Below is a small trained network, with its code and all its weights. Each question gives an input and a target symbol and asks what happens when units are switched off, that is, made to give their printed mean instead of their output.

import numpy as np


def w(rows, s, z=0):
    codes = np.array(rows[::2]) - 128.0
    scale = np.full(codes.shape[1], s)
    scale[-1] = z or s
    return codes * scale


def norm(h):
    return h / np.sqrt((h * h).mean(-1, keepdims=True) + 1e-5)


def f(y):
    return y / 2 * (1 + np.tanh(0.7978845608 * (y + 0.044715 * y**3)))


def softmax(a):
    e = np.exp(a - a.max(-1, keepdims=True))
    return e / e.sum(-1, keepdims=True)


def log_softmax(a):
    a = a - a.max(-1, keepdims=True)
    return a - np.log(np.exp(a).sum(-1, keepdims=True))


def net(x, mask):
    ids = ['βγεζηθλμξπστω'.index(c) for c in x.split()]
    T = len(ids)
    res = E[ids] + P[:T]
    r = norm(res)
    for j in range(2):
        rows = slice(2 * j, 2 * j + 2)
        q, k, v = (r @ M[0][rows].T for M in (Q, K, V))
        z = softmax(np.where(np.tri(T) > 0, q @ k.T / 2**0.5, -1e9)) @ v
        o = O[0][rows]
        res = res + np.where(mask[j], z, o[:, -1]) @ o[:, :-1]
    y = f(norm(res) @ A[0][:, :-1].T + A[0][:, -1])
    res = res + np.where(mask[2:10], y, B[0][:, -1]) @ B[0][:, :-1]
    return log_softmax(norm(res)[-1] @ U[:, :-1].T + U[:, -1])


Q, K, V, O, A, B = {}, {}, {}, {}, {}, {}
E = w([
[143,114,129],'β',
[161,136,117],'γ',
[150,146,116],'ε',
[123,128,125],'ζ',
[106,112,104],'η',
[142,138,144],'θ',
[149,114,119],'λ',
[159,115,142],'μ',
[119,62,148],'ξ',
[175,123,128],'π',
[157,129,124],'σ',
[2,173,119],'τ',
[133,139,148],'ω',
],0.0059)
P = w([
[104,132,135],'0',
[249,130,126],'1',
[230,125,121],'2',
[213,135,126],'3',
[193,136,113],'4',
[181,130,130],'5',
[179,125,124],'6',
[182,123,111],'7',
[193,119,104],'8',
],0.0018)
Q[0] = w([
[3,173,177],'h0',
[16,147,78],'h0',
[140,199,209],'h1',
[242,182,76],'h1',
],0.0053)
K[0] = w([
[253,113,175],'h0',
[232,122,82],'h0',
[164,93,202],'h1',
[70,10,101],'h1',
],0.0059)
V[0] = w([
[115,123,207],'h0',
[41,163,118],'h0',
[109,1,58],'h1',
[138,73,241],'h1',
],0.0064)
O[0] = w([
[119,118,30,91],'h0',
[35,176,117,2],'h0',
[74,39,253,119],'h1',
[68,33,25,140],'h1',
],0.0057,0.0027)
A[0] = w([
[5,49,204,9],'n0',
[102,36,153,179],'n1',
[205,176,122,4],'n2',
[103,212,54,226],'n3',
[142,101,110,111],'n4',
[191,254,207,173],'n5',
[102,145,150,176],'n6',
[120,132,126,136],'n7',
],0.002,0.0038)
B[0] = w([
[243,147,35,44],'n0',
[71,143,147,199],'n1',
[235,109,46,55],'n2',
[1,129,154,254],'n3',
[148,135,135,118],'n4',
[39,119,112,228],'n5',
[77,127,127,175],'n6',
[118,129,126,133],'n7',
],0.0032,0.0017)
U = w([
[140,115,118,56],'β',
[174,185,158,211],'γ',
[156,192,127,253],'ε',
[108,143,167,46],'ζ',
[116,128,254,63],'η',
[139,146,49,86],'θ',
[132,96,89,136],'λ',
[118,74,87,179],'μ',
[85,18,133,113],'ξ',
[154,131,122,60],'π',
[158,152,147,114],'σ',
[37,190,114,125],'τ',
[131,138,33,127],'ω',
],0.01,0.0061)

Each question gives the input, a string of symbols that net reads in full, and the target symbol t.
The units are the heads (2 rows each of Q, K, V and O) and the neurons (one row each of A and B). Each row of codes is followed by its name. A weight is (code - 128) times the scale printed after its matrix; where a second scale follows, it is the last column's (O, A, B and U).
mask holds one flag per unit, heads first, then neurons. A switched-off unit (its flag False) gives its mean, the last column of its rows in O or B, instead of its output. The means were averaged over made-up inputs and are rounded, as every weight is.
A unit's drop is (log p(t) with every unit on - log p(t) with that unit switched off) / (log p(t) with every unit on - log p(t) with every unit switched off).
The circuit of an input: a set's keep is (log p(t) with only the set's units on - log p(t) with every unit switched off) / (log p(t) with every unit on - log p(t) with every unit switched off). Starting from all 10 units, units are removed one at a time, each time the one whose removal leaves the highest keep (on an exact tie, the one counted first), for as long as the keep stays at least 0.8.
units of the circuit, in order: the units of the circuit, biggest drop first
unit that matters most: the unit with the biggest drop
heads that matter: for each layer, one digit per head in row order, 1 if its drop is at least 0.15 and else 0, layers parted by /
drop when u is switched off: that unit's drop, to one decimal
input τ γ ζ, target τ: heads that matter	10
input ω ε τ σ λ, target τ: heads that matter	10
input η η ε, target η: heads that matter	01
input τ π γ μ ε μ τ ω, target τ: heads that matter	10
input ω σ μ γ ε β τ π, target τ: unit that matters most	h0
input ε ξ ω, target ξ: heads that matter	01
input ε μ ε ε τ η ξ, target η: units of the circuit, in order	[h1 h0]
input μ ξ σ γ ω ξ γ, target ξ: heads that matter	01
input γ μ γ ε η η, target η: heads that matter	01
input γ τ ε μ ε θ, target τ: drop when n3 is switched off	0.1
input μ γ τ μ μ γ λ β, target τ: drop when h0 is switched off	1.0
input ε η η, target η: drop when h1 is switched off	0.1
